Below are the code and all the weights of a small trained network. Each question names an input and a target symbol and asks about switching units off, where a switched-off unit gives its printed mean instead of its output.

import numpy as np


def w(rows, s, z=0):
    codes = np.array(rows[::2]) - 128.0
    scale = np.full(codes.shape[1], s)
    scale[-1] = z or s
    return codes * scale


def norm(h):
    return h / np.sqrt((h * h).mean(-1, keepdims=True) + 1e-5)


def f(y):
    return y / 2 * (1 + np.tanh(0.7978845608 * (y + 0.044715 * y**3)))


def softmax(a):
    e = np.exp(a - a.max(-1, keepdims=True))
    return e / e.sum(-1, keepdims=True)


def log_softmax(a):
    a = a - a.max(-1, keepdims=True)
    return a - np.log(np.exp(a).sum(-1, keepdims=True))


def net(x, mask):
    ids = ['αδεημξπστφψω'.index(c) for c in x.split()]
    T = len(ids)
    res = E[ids] + P[:T]
    q, k, v = (norm(res) @ M[0].T for M in (Q, K, V))
    z = softmax(np.where(np.tri(T) > 0, q @ k.T / 3**0.5, -1e9)) @ v
    res = res + np.where(mask[0], z, O[0][:, -1]) @ O[0][:, :-1]
    y = f(norm(res) @ A[0][:, :-1].T + A[0][:, -1])
    res = res + np.where(mask[1:17], y, B[0][:, -1]) @ B[0][:, :-1]
    return log_softmax(norm(res)[-1] @ U[:, :-1].T + U[:, -1])


Q, K, V, O, A, B = {}, {}, {}, {}, {}, {}
E = w([
[114,141,125,133],'α',
[119,146,118,131],'δ',
[121,136,122,121],'ε',
[124,100,141,2],'η',
[113,143,117,124],'μ',
[165,127,191,109],'ξ',
[115,141,120,121],'π',
[122,146,120,124],'σ',
[161,145,134,163],'τ',
[173,157,135,141],'φ',
[132,126,167,124],'ψ',
[165,145,126,153],'ω',
],0.0077)
P = w([
[181,32,135,159],'0',
[68,210,87,8],'1',
[58,215,81,35],'2',
[81,200,145,80],'3',
[87,196,136,70],'4',
[96,195,134,76],'5',
[91,197,133,75],'6',
[97,197,136,77],'7',
[89,202,125,82],'8',
[89,208,131,82],'9',
[97,197,127,97],'10',
[103,204,126,86],'11',
[98,199,127,66],'12',
],0.0014)
Q[0] = w([
[155,87,197,168],'H1',
[89,167,9,134],'H1',
[65,165,95,130],'H1',
],0.014)
K[0] = w([
[90,254,126,109],'H1',
[190,37,94,155],'H1',
[125,19,65,180],'H1',
],0.009)
V[0] = w([
[168,113,44,51],'H1',
[3,81,119,209],'H1',
[140,178,71,199],'H1',
],0.005)
O[0] = w([
[169,2,112,123,101],'H1',
[121,194,120,18,6],'H1',
[186,179,50,134,168],'H1',
],0.0057,0.0018)
A[0] = w([
[174,189,71,137,147],'N1',
[62,112,142,108,106],'N2',
[121,125,124,141,111],'N3',
[44,17,121,2,3],'N4',
[224,174,122,176,56],'N5',
[59,76,59,150,136],'N6',
[33,152,19,151,134],'N7',
[104,148,133,72,112],'N8',
[115,215,163,80,143],'N9',
[27,4,80,122,49],'N10',
[99,93,103,192,120],'N11',
[118,185,157,89,125],'N12',
[74,27,144,42,59],'N13',
[171,26,122,158,92],'N14',
[6,111,192,142,116],'N15',
[153,83,235,75,91],'N16',
],0.006,0.0038)
B[0] = w([
[111,105,146,74,242],'N1',
[168,144,88,132,116],'N2',
[134,137,129,119,114],'N3',
[58,140,208,84,128],'N4',
[114,176,122,75,193],'N5',
[186,192,150,120,125],'N6',
[183,44,184,152,192],'N7',
[142,128,152,184,135],'N8',
[91,86,128,187,251],'N9',
[169,253,125,231,109],'N10',
[138,181,147,88,154],'N11',
[100,95,129,190,188],'N12',
[110,183,201,125,125],'N13',
[77,124,166,120,129],'N14',
[145,128,61,85,217],'N15',
[107,95,68,196,227],'N16',
],0.0054,0.002)
U = w([
[11,196,60,94,119],'α',
[142,106,37,74,175],'δ',
[96,55,139,54,127],'ε',
[134,38,219,167,177],'η',
[28,90,224,77,64],'μ',
[112,182,190,205,122],'ξ',
[201,73,187,91,75],'π',
[21,117,56,164,247],'σ',
[179,206,33,208,121],'τ',
[223,145,176,188,2],'φ',
[79,176,204,179,39],'ψ',
[208,107,103,112,155],'ω',
],0.012,0.0028)

Each question gives the input, a string of symbols that net reads in full, and the target symbol t.
The units are the heads (3 rows each of Q, K, V and O) and the neurons (one row each of A and B). Each row of codes is followed by its name. A weight is (code - 128) times the scale printed after its matrix; where a second scale follows, it is the last column's (O, A, B and U).
mask holds one flag per unit, heads first, then neurons. A switched-off unit (its flag False) gives its mean, the last column of its rows in O or B, instead of its output. The means were averaged over made-up inputs and are rounded, as every weight is.
A unit's drop is (log p(t) with every unit on - log p(t) with that unit switched off) / (log p(t) with every unit on - log p(t) with every unit switched off).
The circuit of an input: a set's keep is (log p(t) with only the set's units on - log p(t) with every unit switched off) / (log p(t) with every unit on - log p(t) with every unit switched off). Starting from the 12 units with the biggest drops (on a tie, the unit counted first), units are removed one at a time, each time the one whose removal leaves the highest keep (on an exact tie, the one counted first), for as long as the keep stays at least 0.8.
units of the circuit, in order: the units of the circuit, biggest drop first
unit that matters most: the unit with the biggest drop
top k neurons: the k neurons with the biggest drops, biggest first
drop of u: that unit's drop, to one decimal
input δ τ φ μ, target δ: units of the circuit, in order	[H1 N7]
input π ω σ α δ ω α σ α δ, target μ: units of the circuit, in order	[H1 N4]
input δ τ φ δ ω μ α φ ξ δ, target δ: top 2 neurons	[N1 N7]
input ξ τ π μ φ ξ π φ π, target τ: top 2 neurons	[N15 N10]
input ε α α ω ξ α ψ, target σ: unit that matters most	N7
input φ μ π, target φ: units of the circuit, in order	[H1 N7 N6]
input τ ξ φ τ ψ φ ψ σ, target η: top 3 neurons	[N7 N1 N15]
input α δ ξ ψ, target σ: units of the circuit, in order	[N16 N7]
input ε ξ σ, target ψ: units of the circuit, in order	[H1 N10 N4]
input δ σ α π, target δ: units of the circuit, in order	[H1 N7]
input τ σ ξ α, target η: top 2 neurons	[N7 N1]
input η ξ π φ σ ω τ σ ξ ω ε, target ξ: top 2 neurons	[N10 N14]
input ξ δ μ, target τ: drop of N10	0.2
input τ δ η π π, target η: units of the circuit, in order	[N7]
input π ξ φ σ, target μ: drop of H1	0.6
input α π ψ δ δ α ξ ω ω ε, target α: drop of N14	0.0
input φ α ξ η φ ψ μ, target φ: drop of H1	0.3
